Here is a tiny trained network, its code and every weight. The questions are about switching its units off for an input and a class, where a switched-off unit gives its printed mean instead of its output.

import numpy as np


def w(rows, s, z=0):
    codes = np.array(rows[::2]) - 128.0
    scale = np.full(codes.shape[1], s)
    scale[-1] = z or s
    return codes * scale


def f(y):
    return y / 2 * (1 + np.tanh(0.7978845608 * (y + 0.044715 * y**3)))


def log_softmax(a):
    a = a - a.max(-1, keepdims=True)
    return a - np.log(np.exp(a).sum(-1, keepdims=True))


def net(x, mask):
    res = np.array(x, float).reshape(1, 7) / 4 @ E
    y = f(res @ A[0][:, :-1].T + A[0][:, -1])
    res = res + np.where(mask, y, B[0][:, -1]) @ B[0][:, :-1]
    return log_softmax(res[-1] @ U[:, :-1].T + U[:, -1])


A, B = {}, {}
E = w([
[72,161,129,144,96,56,111,174,53,182,73,115],'x0',
[84,12,133,153,28,154,94,81,93,125,82,135],'x1',
[167,136,165,43,187,46,149,71,74,57,138,153],'x2',
[182,97,121,20,73,106,130,168,123,143,114,161],'x3',
[126,133,120,135,88,81,179,148,108,115,95,216],'x4',
[70,90,104,98,130,210,157,138,37,97,192,128],'x5',
[166,187,151,67,166,188,83,78,72,121,94,107],'x6',
],0.011)
A[0] = w([
[114,45,183,126,173,120,60,56,57,153,65,154,239],'neuron 1',
[116,138,228,154,241,136,91,80,55,107,130,131,255],'neuron 2',
[163,177,138,254,69,87,148,186,119,99,163,122,119],'neuron 3',
[167,219,92,149,162,71,29,247,162,222,127,127,248],'neuron 4',
[64,164,78,4,180,191,100,185,122,145,133,199,235],'neuron 5',
[129,134,41,110,36,251,128,171,4,151,245,193,206],'neuron 6',
[147,47,137,123,172,166,54,91,129,98,90,60,123],'neuron 7',
],0.0059,0.0024)
B[0] = w([
[120,127,79,136,49,140,19,62,25,135,184,144,214],'neuron 1',
[107,254,199,96,107,141,151,80,122,98,151,60,240],'neuron 2',
[88,147,108,123,177,49,180,163,128,159,143,134,186],'neuron 3',
[137,192,160,124,163,134,97,189,146,144,115,120,255],'neuron 4',
[161,115,143,99,146,109,185,131,80,51,100,176,196],'neuron 5',
[127,48,98,115,148,126,180,200,78,65,65,62,234],'neuron 6',
[152,115,163,151,67,104,82,123,166,85,134,77,195],'neuron 7',
],0.0095,0.0093)
U = w([
[160,56,159,130,61,202,40,37,160,52,219,42,22],'0',
[105,81,60,130,75,213,134,202,83,80,16,91,172],'1',
[188,168,185,71,227,140,181,97,154,76,181,139,180],'2',
[89,199,123,169,92,119,57,23,34,109,99,100,7],'3',
[59,36,93,255,96,80,110,99,173,155,119,205,64],'4',
[112,224,111,196,148,103,105,214,168,228,48,135,224],'5',
[159,85,135,57,1,159,14,163,122,174,96,235,119],'6',
],0.0071,0.0018)

Each question gives the input, the list of numbers given to net, and the class t.
The units are the neurons (one row each of A and B). Each row of codes is followed by its name. A weight is (code - 128) times the scale printed after its matrix; where a second scale follows, it is the last column's (A, B and U).
mask holds one flag per neuron, in row order. A switched-off neuron (its flag False) gives its mean, the last column of its row in B, instead of its output. The means were averaged over made-up inputs and are rounded, as every weight is.
A unit's drop is (log p(t) with every unit on - log p(t) with that unit switched off) / (log p(t) with every unit on - log p(t) with every unit switched off).
The circuit of an input: a set's keep is (log p(t) with only the set's units on - log p(t) with every unit switched off) / (log p(t) with every unit on - log p(t) with every unit switched off). Starting from all 7 units, units are removed one at a time, each time the one whose removal leaves the highest keep (on an exact tie, the one counted first), for as long as the keep stays at least 0.8.
units of the circuit, in order: the units of the circuit, biggest drop first
most important unit: the unit with the biggest drop
top k neurons: the k neurons with the biggest drops, biggest first
drop of u: that unit's drop, to one decimal
input [-1,-8,2,3,7,-4,-3], class 5: most important unit	neuron 4
input [4,0,5,6,-4,-1,-3], class 6: units of the circuit, in order	neuron 2; neuron 6
input [2,0,-6,-4,-8,2,-4], class 5: units of the circuit, in order	neuron 1; neuron 3
input [0,-1,-8,-6,-7,1,2], class 5: top 2 neurons	neuron 1; neuron 4
input [2,6,-2,2,-6,-7,4], class 0: top 3 neurons	neuron 7; neuron 3; neuron 5
input [-6,8,1,8,3,2,3], class 1: top 2 neurons	neuron 6; neuron 2
input [6,7,-1,-4,-7,8,4], class 0: top 2 neurons	neuron 7; neuron 1
input [-3,6,8,8,5,6,7], class 1: top 2 neurons	neuron 6; neuron 5
input [-5,6,-8,7,4,-2,-4], class 1: top 2 neurons	neuron 6; neuron 1
input [-4,6,3,6,-7,8,-3], class 1: top 2 neurons	neuron 6; neuron 2
input [-3,-1,2,-4,3,8,3], class 1: drop of neuron 6	1.9
input [3,-2,8,-1,-5,1,8], class 3: drop of neuron 1	0.4
input [7,-3,-5,4,7,2,6], class 1: drop of neuron 6	0.8
